Below are the code and all the weights of a small trained network. Each question names an input and a class and asks about switching units off, where a switched-off unit gives its printed mean instead of its output.

import numpy as np


def w(rows, s, z=0):
    codes = np.array(rows[::2]) - 128.0
    scale = np.full(codes.shape[1], s)
    scale[-1] = z or s
    return codes * scale


def f(y):
    return y / 2 * (1 + np.tanh(0.7978845608 * (y + 0.044715 * y**3)))


def log_softmax(a):
    a = a - a.max(-1, keepdims=True)
    return a - np.log(np.exp(a).sum(-1, keepdims=True))


def net(x, mask):
    res = np.array(x, float).reshape(1, 5) / 4 @ E
    y = f(res @ A[0][:, :-1].T + A[0][:, -1])
    res = res + np.where(mask, y, B[0][:, -1]) @ B[0][:, :-1]
    return log_softmax(res[-1] @ U[:, :-1].T + U[:, -1])


A, B = {}, {}
E = w([
[119,156,231,225,221],'x0',
[44,206,176,49,131],'x1',
[2,102,245,208,50],'x2',
[138,243,179,188,25],'x3',
[193,241,159,90,52],'x4',
],0.0059)
A[0] = w([
[64,199,95,154,71,188],'N0',
[142,182,147,100,120,107],'N1',
[187,48,18,139,113,195],'N2',
[127,70,71,193,80,241],'N3',
[107,136,138,79,229,147],'N4',
[95,81,109,164,174,87],'N5',
[149,194,82,45,74,242],'N6',
[126,121,112,29,235,234],'N7',
[183,150,220,169,109,252],'N8',
[178,217,159,91,163,187],'N9',
[60,145,102,103,105,194],'N10',
[167,52,113,135,140,146],'N11',
[94,119,143,212,153,58],'N12',
[118,119,87,72,76,129],'N13',
[96,83,78,175,104,79],'N14',
[104,173,187,122,113,109],'N15',
[190,151,94,140,74,252],'N16',
[122,125,110,112,213,117],'N17',
[53,81,163,108,159,137],'N18',
[81,153,229,110,141,235],'N19',
[99,128,126,105,1,197],'N20',
[69,95,87,137,68,82],'N21',
[154,80,167,208,189,252],'N22',
],0.0099,0.0034)
B[0] = w([
[127,119,191,100,54,201],'N0',
[151,153,145,63,160,162],'N1',
[139,88,153,205,111,249],'N2',
[171,62,195,169,146,210],'N3',
[133,76,56,78,82,183],'N4',
[154,55,87,124,193,163],'N5',
[211,73,168,129,63,255],'N6',
[181,25,48,114,66,244],'N7',
[65,254,86,118,218,244],'N8',
[186,204,97,37,136,215],'N9',
[130,93,170,71,67,166],'N10',
[108,109,115,221,191,179],'N11',
[28,110,79,173,159,173],'N12',
[117,59,213,107,31,175],'N13',
[152,106,130,214,146,152],'N14',
[65,187,110,70,131,180],'N15',
[196,135,200,167,132,217],'N16',
[203,89,85,155,109,167],'N17',
[139,106,75,41,105,177],'N18',
[56,175,59,39,116,230],'N19',
[123,106,227,157,105,219],'N20',
[143,68,213,138,112,151],'N21',
[98,160,36,171,216,232],'N22',
],0.0062,0.0074)
U = w([
[130,170,152,100,181,110],'0',
[219,233,146,63,187,107],'1',
[21,146,157,82,129,2],'2',
[134,75,180,168,46,193],'3',
[130,54,101,165,248,123],'4',
[153,74,55,59,121,184],'5',
[102,87,177,2,93,143],'6',
],0.0076,0.0033)

Each question gives the input, the list of numbers given to net, and the class t.
The units are the neurons (one row each of A and B). Each row of codes is followed by its name. A weight is (code - 128) times the scale printed after its matrix; where a second scale follows, it is the last column's (A, B and U).
mask holds one flag per neuron, in row order. A switched-off neuron (its flag False) gives its mean, the last column of its row in B, instead of its output. The means were averaged over made-up inputs and are rounded, as every weight is.
A unit's drop is (log p(t) with every unit on - log p(t) with that unit switched off) / (log p(t) with every unit on - log p(t) with every unit switched off).
The circuit of an input: a set's keep is (log p(t) with only the set's units on - log p(t) with every unit switched off) / (log p(t) with every unit on - log p(t) with every unit switched off). Starting from the 12 units with the biggest drops (on a tie, the unit counted first), units are removed one at a time, each time the one whose removal leaves the highest keep (on an exact tie, the one counted first), for as long as the keep stays at least 0.8.
units of the circuit, in order: the units of the circuit, biggest drop first
most important unit: the unit with the biggest drop
top k neurons: the k neurons with the biggest drops, biggest first
drop of u: that unit's drop, to one decimal
input [2,2,1,-8,-1], class 5: units of the circuit, in order -> N7, N4
input [-5,-4,8,-3,-6], class 4: most important unit -> N5
input [1,8,8,8,0], class 2: units of the circuit, in order -> N8, N19
input [1,3,2,4,5], class 1: units of the circuit, in order -> N8, N9
input [-6,-1,-4,5,6], class 3: top 3 neurons -> N6, N13, N20
input [-6,-4,-6,-8,-8], class 4: top 2 neurons -> N11, N2
input [7,-2,5,5,-7], class 4: top 2 neurons -> N22, N5
input [-7,-2,-6,-7,-6], class 4: top 2 neurons -> N11, N2
input [3,5,-8,-4,-5], class 5: drop of N4 -> 0.2
input [1,7,6,5,-2], class 2: drop of N19 -> 0.1
input [7,7,-2,-6,0], class 5: drop of N18 -> 0.0
